[  3.2  -5.4  -4.1   5.9  -6.5  -3.5  -1.6  -9.0  18.6   4.5  -2.3  -4.8
   7.1  -1.5  -4.8 -18.4  -5.8   3.9  18.9  -5.0]  G:J724
[ 22.2  -4.3  -2.3 -14.7  12.9 -12.0  -2.0   0.9  19.5   0.6  -4.0  -9.4
   8.8   3.4   3.1 -11.4   5.3  -4.5  11.4   6.0]  S:J622
[  4.1   4.0   4.8   8.0  -7.2  -9.4  -2.6   0.3   9.7   3.1  -4.8  -7.2
   5.8   4.8  10.0 -22.1 -10.4  10.3  17.5  -8.2]  G:J256
[  4.9 -10.1   4.0  -4.6   3.0 -11.4   6.8   8.4  14.5  11.4  -3.6 -14.1
   2.7  12.8  -3.1 -25.7  -6.4  -0.2   7.0  -0.2]  S:J213
[ 24.7   8.0  -0.8   6.3  -7.4 -20.1  -9.1   4.8  26.8   9.0  -1.7  -9.0
   0.7  -0.5   3.1 -38.6   3.3   7.8  25.2  -3.3]  G:J537
[ 14.3  -0.8  22.4   5.2   6.5 -17.2   1.0  12.6  16.9  -3.2 -13.9   0.2
   7.7  -6.8  -9.7 -41.9   6.4   5.0  19.6   3.4]  G:J724
[ 15.0  -1.8  -5.2 -10.3  -1.1  -4.0 -10.3   5.8   7.7   3.6   2.4   4.8
   3.0   5.3   2.8  -7.5  -7.0   5.7  14.7  -5.0]  G:J537
[  6.6   0.0  12.8   5.7  -9.5 -12.5   3.6  -7.1  25.4  11.9  -3.8 -11.7
   4.9  -2.1  -0.5 -38.5 -10.6   6.2  28.3 -15.5]  G:J537
[  5.4  -8.0  -1.8   3.3  14.8 -11.6   1.2   3.6   5.8   4.4  -7.1  -7.7
   1.4   6.7   0.1 -10.2  -0.3   2.0   8.9   8.3]  S:J213
[ 14.0   9.6   8.8 -11.9  55.0  22.2 -19.3  73.7 -19.3 -40.4 -19.6  40.1
   5.8 -13.5  14.9   3.8  35.0   6.3  26.5  47.0]  G:J724
[ 13.1 -14.7   6.7 -11.9  11.2 -19.6   9.1 -14.8  -1.1  11.0  -6.2 -10.3
  -0.7   3.3   3.8  10.0 -16.1  -1.2  14.3  -7.7]  S:J60
[ 10.7   0.3  -2.1   2.5   1.1 -15.2  -2.6  24.4  15.6   5.8   3.7  -2.1
   3.1   6.2  -2.6 -25.3  -1.7   3.6  24.9  -0.2]  G:J724
[  2.3   2.3  -2.8 -17.0  12.2 -11.7   1.9   9.4  20.4   0.6  -4.5  -8.4
   7.4  -8.8  -6.1 -27.2  19.3  -6.4  13.3  13.7]  S:J622
[ -5.1  20.3  12.5  23.4   3.1 -20.6  -6.8  -2.7  42.0   6.1  -3.8 -27.4
   7.3 -12.6  -5.4 -69.7  30.2  -3.5  16.0  20.6]  S:J213
[  9.1  -9.3   2.8  -9.5  13.2  -5.9   0.8   8.9  10.7   9.3  -9.9  -7.3
   4.1   6.6   5.7 -15.8   3.0  -0.4   8.0   5.9]  S:J60
[  4.8  -0.2  -8.5  -0.8  24.9   0.7 -11.8  27.2  12.2  -9.2 -16.7   6.1
   5.2  -3.2  -1.3 -30.1  29.0   6.4  18.4  16.3]  G:J537
[  8.7  -0.6  -3.4  13.7   1.8  -8.0  -1.4  -2.9  11.5  12.7  -5.8  -4.6
   9.2  12.3   3.5 -16.6 -17.8  -3.5  20.5  -9.1]  G:J724
[ 20.2  -3.4   0.5   0.7  -7.8 -13.1  -6.3   5.9  21.7   0.5  -7.9  -5.2
   5.6  -2.3   6.3 -42.7 -17.5   7.5  22.8 -10.8]  G:J537
[  7.4  -3.4   2.3 -15.1   9.4  -1.6   3.1   8.9   4.6   4.3  -5.3   2.6
   0.7  -3.0   7.7  -5.3   1.5   8.1  15.6   9.8]  G:J256
[  4.2   3.2  -5.3   0.0 -23.9 -12.1  -4.3 -19.2  16.5  19.8   2.3 -19.4
   0.5  16.0   5.4 -22.9 -21.6  -3.4   4.9 -30.8]  G:J537
[  3.1  -7.5   2.3  -7.6  -6.4 -14.6   4.3  -1.8  14.8  10.4  -6.1 -13.0
   0.9   3.9   2.1 -14.0  -6.3  -3.4   4.1  -7.0]  S:J213
[ -2.6   4.0   0.0   9.1  -3.5  -2.0   3.2   6.3  17.7   5.3  -5.2  -2.8
   4.3   5.9   1.2 -29.3 -10.7   3.3  33.3  -6.1]  G:J724
[  8.4   6.0   0.4   4.2   2.2  -0.6  -8.6   5.8   6.2  -4.5  -2.4  -0.8
   1.4   2.5 -24.8 -18.6   0.0   8.2  15.6  -0.2]  G:J724
[ 16.2 -12.6  -2.0 -17.9   5.2   3.9  -2.2  11.8  -5.8  -4.7  -6.2  18.1
  -1.0   3.9   3.0   7.1 -11.8   5.4  22.7 -10.6]  G:J537

[ -6.8   8.1  -0.1  -0.3   5.9   8.0 -14.2   8.4 -27.6   9.2   6.6   2.7
  -0.6  -6.4  14.1  12.0  -2.2  10.0  21.1   0.5]  J:Y
[ -0.5   6.8   0.4  -8.4   2.8  10.7  -9.2   8.3 -29.0   9.0  -3.0   6.5
  12.0  -7.9   8.5   7.5   1.7   5.3   3.6  -8.0]  J:L
[  6.6  -3.3   4.4   3.0   0.5  -6.3 -12.6   4.7 -15.9   2.1   1.1  16.6
   1.2   4.3   0.9  16.3   5.2   6.3   0.7  -1.8]  P:M
[ -1.5   1.7  -6.0  -5.8  11.2   9.6  -4.9   0.8 -25.1   6.5   1.6   8.6
  12.4 -10.4   4.5   5.0  -2.4  13.8   6.1  -4.3]  J:L
[  5.3   2.0  -6.0  -9.8   0.8 -13.7  -5.9  -0.4 -10.4   6.9   9.0  13.6
  -4.2   8.9   1.7  11.7   2.5   4.1   8.3  -2.1]  P:M
[ -3.5  -0.7  -8.6  -0.9   3.2   2.3  -7.8   5.7 -24.9   0.7   0.3   8.7
  18.6 -10.7  13.7   8.6   1.0  10.4  16.8 -13.2]  J:L
[ -4.9   1.8 -11.2  -7.1   8.8   8.4 -10.7  -2.0 -23.9   4.6   5.1  13.5
  -2.5 -13.0  -0.5   4.9  -2.9  13.7  14.8  -7.7]  J:L
[ -1.5  -3.6  -2.8  -5.3   2.9 -13.1  -8.4   2.2 -18.5   2.4   3.2  20.9
  -9.2   2.4   8.5  14.8   3.8   6.1   6.1   0.5]  P:M
[  1.0   1.8  -8.5 -10.4   1.3 -11.8 -11.6  -5.0 -11.8 -14.2   8.6  15.5
 -12.1  10.8  12.2  18.0   7.9   1.6   6.0 -11.0]  P:T
[ -8.7   4.5   1.9   1.7   8.4  -0.6 -18.5   3.0 -21.8  -6.2   3.8   6.3
  15.1  -6.2   8.5  10.3   1.1   9.5  15.3  10.6]  J:Y
[ -5.0   4.0  -1.2   9.4   9.0  -0.7 -17.1   1.4 -24.4 -11.7   6.1   8.3
  15.3 -16.4   1.4   7.8   0.6  12.9  21.9  -1.4]  J:Y
[ -2.9   3.7  -2.8 -11.5   1.2   0.6   3.2  -6.4 -21.2   3.7  -1.1  13.6
  -4.0  -1.1   5.2   9.4  -0.1  -6.9   7.3  -5.4]  P:T
[ -3.3   4.8 -13.3  -7.0   1.8  10.1 -19.3   2.6 -18.8  -3.5   4.2  10.9
   0.0  -6.0   9.2  -4.4  -1.2  16.4  10.9   4.1]  J:L
[ -0.4  11.9  -4.5  -1.4   6.0   1.2 -15.9   6.3 -28.6  -4.6  15.5  10.7
   9.8  -8.5   8.1  11.9  -2.2  16.8  14.1   4.5]  J:Y
[  1.7   0.4   1.5  -6.9   6.0 -17.0  -3.7  -1.4 -24.1  -8.8  -6.5  23.2
  -5.5   4.0   7.9  17.1   6.5   2.2   6.5  -0.4]  P:M
[  0.0   3.2  -4.3   2.3   0.9  12.3 -10.5   5.7 -20.8   3.6 -11.1   8.2
   7.2 -16.4   9.9  -3.6  -2.5  12.5  12.9 -10.1]  J:L
[  2.6   7.1  -6.8 -13.0  -0.7   6.6  -3.5  -5.0 -23.5  -1.9  -4.5  18.6
  -7.3  -1.0   8.5  11.6   2.7   4.0   2.2 -13.6]  P:T
